Here is a tiny trained network, its code and every weight. The questions are about switching its units off for an input and a target symbol, where a switched-off unit gives its printed mean instead of its output.

import numpy as np


def w(rows, s, z=0):
    codes = np.array(rows[::2]) - 128.0
    scale = np.full(codes.shape[1], s)
    scale[-1] = z or s
    return codes * scale


def norm(h):
    return h / np.sqrt((h * h).mean(-1, keepdims=True) + 1e-5)


def f(y):
    return y / 2 * (1 + np.tanh(0.7978845608 * (y + 0.044715 * y**3)))


def softmax(a):
    e = np.exp(a - a.max(-1, keepdims=True))
    return e / e.sum(-1, keepdims=True)


def log_softmax(a):
    a = a - a.max(-1, keepdims=True)
    return a - np.log(np.exp(a).sum(-1, keepdims=True))


def net(x, mask):
    ids = ['αμπτφψ'.index(c) for c in x.split()]
    T = len(ids)
    res = E[ids] + P[:T]
    u = 0
    for l in range(2):
        q, k, v = (norm(res) @ M[l].T for M in (Q, K, V))
        z = softmax(np.where(np.tri(T) > 0, q @ k.T / 2**0.5, -1e9)) @ v
        res = res + np.where(mask[u], z, O[l][:, -1]) @ O[l][:, :-1]
        u += 1
        y = f(norm(res) @ A[l][:, :-1].T + A[l][:, -1])
        res = res + np.where(mask[u : u + 4], y, B[l][:, -1]) @ B[l][:, :-1]
        u += 4
    return log_softmax(norm(res)[-1] @ U[:, :-1].T + U[:, -1])


Q, K, V, O, A, B = {}, {}, {}, {}, {}, {}
E = w([
[135,132,7,110,46,82,148],'α',
[137,82,127,121,110,195,35],'μ',
[143,140,60,119,31,127,97],'π',
[62,126,64,144,120,152,93],'τ',
[172,167,92,41,131,177,147],'φ',
[46,127,44,177,170,82,30],'ψ',
],0.015)
P = w([
[232,49,148,191,153,75,67],'0',
[85,145,199,113,112,98,123],'1',
[160,196,200,117,165,112,141],'2',
[169,249,133,190,155,166,104],'3',
[112,41,128,44,138,103,95],'4',
[149,18,145,125,150,104,72],'5',
[147,134,82,111,158,125,140],'6',
[129,59,118,146,131,128,68],'7',
[133,111,71,138,148,123,115],'8',
[139,111,83,169,160,148,103],'9',
[91,112,85,146,151,164,90],'10',
[128,106,129,184,155,165,80],'11',
],0.011)
Q[0] = w([
[209,1,25,110,159,139,61],'L0H1',
[91,201,195,163,196,85,158],'L0H1',
],0.0064)
K[0] = w([
[141,108,2,33,104,152,105],'L0H1',
[160,105,228,84,77,37,153],'L0H1',
],0.0068)
V[0] = w([
[118,181,114,83,206,137,1],'L0H1',
[96,61,58,193,70,13,85],'L0H1',
],0.0083)
O[0] = w([
[169,22,6,78,102,154,98,253],'L0H1',
[185,125,209,97,218,147,58,173],'L0H1',
],0.011,0.0056)
A[0] = w([
[73,133,104,192,244,161,85,2],'L0N1',
[49,155,210,134,106,118,114,30],'L0N2',
[143,94,139,53,83,118,68,161],'L0N3',
[21,129,122,121,178,254,108,180],'L0N4',
],0.0069,0.0017)
B[0] = w([
[41,95,41,104,169,104,73,143],'L0N1',
[162,246,193,79,158,133,147,108],'L0N2',
[229,95,150,156,255,155,126,254],'L0N3',
[160,81,181,191,146,192,194,168],'L0N4',
],0.0094,0.0052)
Q[1] = w([
[118,246,226,240,116,64,129],'L1H1',
[184,81,151,117,2,91,106],'L1H1',
],0.0081)
K[1] = w([
[105,176,254,116,79,152,196],'L1H1',
[140,24,64,194,165,131,225],'L1H1',
],0.0052)
V[1] = w([
[212,191,54,77,41,130,139],'L1H1',
[252,131,207,2,100,250,70],'L1H1',
],0.0053)
O[1] = w([
[117,158,202,186,123,246,162,182],'L1H1',
[94,79,144,161,74,102,215,254],'L1H1',
],0.013,0.0056)
A[1] = w([
[219,80,143,218,253,87,69,98],'L1N1',
[97,82,71,101,161,206,186,198],'L1N2',
[197,176,138,99,103,195,132,136],'L1N3',
[195,107,119,148,151,70,143,2],'L1N4',
],0.0065,0.00089)
B[1] = w([
[74,222,110,117,100,197,149,227],'L1N1',
[95,193,147,170,121,167,150,254],'L1N2',
[72,147,57,139,255,202,110,166],'L1N3',
[72,189,105,163,128,197,140,152],'L1N4',
],0.0096,0.0071)
U = w([
[82,219,197,109,190,142,124,219],'α',
[178,136,114,65,183,98,91,7],'μ',
[85,84,111,88,27,155,168,88],'π',
[126,143,176,123,156,143,124,84],'τ',
[199,48,131,200,169,129,255,180],'φ',
[127,144,71,50,199,119,82,125],'ψ',
],0.0083,0.0019)

Each question gives the input, a string of symbols that net reads in full, and the target symbol t.
The units are the heads (2 rows each of Q, K, V and O) and the neurons (one row each of A and B). Each row of codes is followed by its name. A weight is (code - 128) times the scale printed after its matrix; where a second scale follows, it is the last column's (O, A, B and U).
mask holds one flag per unit, layer by layer, with each layer's heads first. A switched-off unit (its flag False) gives its mean, the last column of its rows in O or B, instead of its output. The means were averaged over made-up inputs and are rounded, as every weight is.
A unit's drop is (log p(t) with every unit on - log p(t) with that unit switched off) / (log p(t) with every unit on - log p(t) with every unit switched off).
The circuit of an input: a set's keep is (log p(t) with only the set's units on - log p(t) with every unit switched off) / (log p(t) with every unit on - log p(t) with every unit switched off). Starting from all 10 units, units are removed one at a time, each time the one whose removal leaves the highest keep (on an exact tie, the one counted first), for as long as the keep stays at least 0.8.
circuit, biggest first: the units of the circuit, biggest drop first
top k neurons: the k neurons with the biggest drops, biggest first
k most important neurons of layer l: the k neurons of layer l with the biggest drops, biggest first
drop when u is switched off: that unit's drop, to one decimal
input φ φ α ψ α α, target α: circuit, biggest first : (L0H1 L1N1)
input α α α, target α: circuit, biggest first : (L0H1)
input α τ α τ μ φ ψ α π, target ψ: circuit, biggest first : (L1H1 L0H1)
input μ α α φ α, target φ: 2 most important neurons of layer 0 : (L0N3 L0N1)
input φ π ψ α φ α π, target α: top 2 neurons : (L1N1 L0N3)
input π α φ, target φ: circuit, biggest first : (L1H1 L0H1 L1N1)
input φ π φ φ τ, target φ: top 2 neurons : (L0N4 L0N3)
input φ α φ α μ φ μ τ φ φ φ ψ, target π: top 2 neurons : (L0N3 L1N3)
input π τ μ φ μ, target φ: top 2 neurons : (L0N3 L1N1)
input τ α τ φ π, target φ: drop when L0N1 is switched off : 0.0
input π τ τ, target ψ: drop when L1H1 is switched off : 0.8
input τ φ α μ φ, target φ: drop when L0H1 is switched off : 1.1
input φ φ τ, target π: drop when L0N4 is switched off : 0.0
input φ φ μ, target π: circuit, biggest first : (L0H1)
